Below are the code and all the weights of a small trained network. Each question names an input and a target symbol and asks about switching units off, where a switched-off unit gives its printed mean instead of its output.

import numpy as np


def w(rows, s, z=0):
    codes = np.array(rows[::2]) - 128.0
    scale = np.full(codes.shape[1], s)
    scale[-1] = z or s
    return codes * scale


def f(y):
    return y / 2 * (1 + np.tanh(0.7978845608 * (y + 0.044715 * y**3)))


def softmax(a):
    e = np.exp(a - a.max(-1, keepdims=True))
    return e / e.sum(-1, keepdims=True)


def log_softmax(a):
    a = a - a.max(-1, keepdims=True)
    return a - np.log(np.exp(a).sum(-1, keepdims=True))


def net(x, mask):
    ids = ['αβδεζηθλξπστφψω'.index(c) for c in x.split()]
    T = len(ids)
    res = E[ids] + P[:T]
    r = res
    for j in range(3):
        rows = slice(2 * j, 2 * j + 2)
        q, k, v = (r @ M[0][rows].T for M in (Q, K, V))
        z = softmax(np.where(np.tri(T) > 0, q @ k.T / 2**0.5, -1e9)) @ v
        o = O[0][rows]
        res = res + np.where(mask[j], z, o[:, -1]) @ o[:, :-1]
    y = f(res @ A[0][:, :-1].T + A[0][:, -1])
    res = res + np.where(mask[3:11], y, B[0][:, -1]) @ B[0][:, :-1]
    return log_softmax(res[-1] @ U[:, :-1].T + U[:, -1])


Q, K, V, O, A, B = {}, {}, {}, {}, {}, {}
E = w([
[134,89,251,223,64,169],'α',
[92,115,213,108,73,101],'β',
[128,131,95,154,149,46],'δ',
[115,189,90,208,163,106],'ε',
[138,147,74,210,93,83],'ζ',
[173,200,72,98,214,78],'η',
[93,112,202,106,84,84],'θ',
[124,199,32,74,170,109],'λ',
[76,145,173,9,145,59],'ξ',
[76,144,113,95,92,136],'π',
[150,174,70,119,106,70],'σ',
[168,185,102,155,236,66],'τ',
[127,157,57,160,181,90],'φ',
[209,148,139,194,141,14],'ψ',
[225,94,248,128,102,214],'ω',
],0.011)
P = w([
[152,110,141,104,114,177],'0',
[167,178,247,101,97,158],'1',
[152,132,111,121,125,148],'2',
[146,195,211,116,97,123],'3',
[144,138,99,124,125,131],'4',
[142,206,189,122,101,113],'5',
[133,141,89,123,124,115],'6',
[144,211,175,132,116,98],'7',
[126,144,79,123,124,103],'8',
[137,218,165,135,110,88],'9',
[118,146,71,120,120,88],'10',
[135,218,154,134,110,73],'11',
[113,147,67,126,119,78],'12',
],0.015)
Q[0] = w([
[137,243,159,146,133,126],'H0',
[130,97,144,103,103,142],'H0',
[30,127,168,89,176,166],'H1',
[106,52,148,79,89,42],'H1',
[150,3,76,97,121,135],'H2',
[54,84,163,118,117,161],'H2',
],0.032)
K[0] = w([
[98,144,45,145,137,32],'H0',
[155,56,159,106,125,185],'H0',
[75,50,179,66,124,190],'H1',
[69,187,149,93,102,34],'H1',
[171,43,204,90,129,253],'H2',
[99,128,200,111,116,173],'H2',
],0.03)
V[0] = w([
[66,198,77,144,98,222],'H0',
[198,135,97,136,1,117],'H0',
[132,97,126,145,133,141],'H1',
[82,88,147,93,132,105],'H1',
[125,4,83,166,179,134],'H2',
[213,102,45,81,106,156],'H2',
],0.023)
O[0] = w([
[130,165,137,116,152,248,113],'H0',
[231,126,90,111,57,138,226],'H0',
[117,110,120,144,93,76,41],'H1',
[134,173,43,111,154,71,1],'H1',
[85,211,51,220,147,104,31],'H2',
[140,126,71,143,234,80,239],'H2',
],0.013,0.0076)
A[0] = w([
[144,253,177,173,121,123,132],'N0',
[79,190,185,136,126,98,11],'N1',
[104,179,116,183,140,148,101],'N2',
[148,217,186,76,163,82,120],'N3',
[90,24,9,109,107,193,132],'N4',
[140,172,201,95,119,116,87],'N5',
[106,89,94,93,115,176,78],'N6',
[154,182,183,154,126,136,77],'N7',
],0.015,0.012)
B[0] = w([
[95,240,125,96,134,154,220],'N0',
[246,218,53,159,99,216,133],'N1',
[153,8,150,108,54,168,160],'N2',
[125,57,168,149,109,129,249],'N3',
[62,223,147,151,129,139,163],'N4',
[102,187,42,157,146,135,252],'N5',
[115,125,141,158,109,68,169],'N6',
[124,30,149,102,154,78,178],'N7',
],0.016,0.011)
U = w([
[106,121,92,124,106,131,147],'α',
[124,104,135,190,75,146,126],'β',
[86,187,201,144,116,66,175],'δ',
[64,150,72,86,207,150,84],'ε',
[181,171,90,60,175,143,87],'ζ',
[103,99,188,250,132,129,132],'η',
[116,120,100,118,108,130,140],'θ',
[133,104,108,119,205,148,119],'λ',
[100,88,50,173,144,194,217],'ξ',
[102,99,94,81,129,124,167],'π',
[210,102,152,156,122,164,35],'σ',
[160,150,134,255,124,171,110],'τ',
[126,122,206,133,94,192,104],'φ',
[168,126,172,196,95,95,46],'ψ',
[114,118,28,162,172,114,253],'ω',
],0.0069,0.0046)

Each question gives the input, a string of symbols that net reads in full, and the target symbol t.
The units are the heads (2 rows each of Q, K, V and O) and the neurons (one row each of A and B). Each row of codes is followed by its name. A weight is (code - 128) times the scale printed after its matrix; where a second scale follows, it is the last column's (O, A, B and U).
mask holds one flag per unit, heads first, then neurons. A switched-off unit (its flag False) gives its mean, the last column of its rows in O or B, instead of its output. The means were averaged over made-up inputs and are rounded, as every weight is.
A unit's drop is (log p(t) with every unit on - log p(t) with that unit switched off) / (log p(t) with every unit on - log p(t) with every unit switched off).
The circuit of an input: a set's keep is (log p(t) with only the set's units on - log p(t) with every unit switched off) / (log p(t) with every unit on - log p(t) with every unit switched off). Starting from all 11 units, units are removed one at a time, each time the one whose removal leaves the highest keep (on an exact tie, the one counted first), for as long as the keep stays at least 0.8.
circuit, biggest first: the units of the circuit, biggest drop first
unit that matters most: the unit with the biggest drop
k most important neurons: the k neurons with the biggest drops, biggest first
input φ δ α ξ ξ λ ζ φ, target ζ: circuit, biggest first	(H0; N0; H2)
input δ φ δ φ δ α, target δ: circuit, biggest first	(N0; H2)
input δ δ δ φ, target δ: unit that matters most	H2
input φ λ φ δ δ δ δ ε δ ζ ζ θ, target ζ: circuit, biggest first	(H0; H1)
input π δ ε φ ξ δ ζ ζ δ ζ, target δ: circuit, biggest first	(H2; N0)
input η δ ζ δ λ τ η π ξ α σ ε, target σ: circuit, biggest first	(H2; H0; N5)
input τ α β δ σ φ ζ δ δ δ τ δ, target τ: circuit, biggest first	(N1; H0; H2)
input φ σ σ δ φ ω τ ζ, target τ: circuit, biggest first	(N1; H0; H2)
input δ ε η ζ σ ζ τ ψ ζ ε, target ζ: circuit, biggest first	(H0; N0)
input σ η δ ζ φ ζ φ δ δ δ, target δ: circuit, biggest first	(H2; N0)
input φ τ ε, target φ: circuit, biggest first	(H0; N5)
input δ ε π φ δ δ δ η, target δ: 2 most important neurons	(N0; N5)
input δ ζ φ δ ψ φ σ θ δ φ φ σ, target φ: 4 most important neurons	(N2; N0; N5; N3)
input φ σ δ σ η η, target η: unit that matters most	N3
input δ δ φ τ, target φ: 2 most important neurons	(N2; N0)
input ξ η η φ, target η: 4 most important neurons	(N3; N0; N5; N1)
input δ τ φ δ, target φ: 2 most important neurons	(N2; N5)
input δ η π θ δ ξ φ φ, target φ: 2 most important neurons	(N2; N5)
input φ φ θ ω θ δ τ φ φ φ σ σ, target σ: 2 most important neurons	(N0; N3)
input δ ψ δ η σ ξ, target σ: unit that matters most	N3
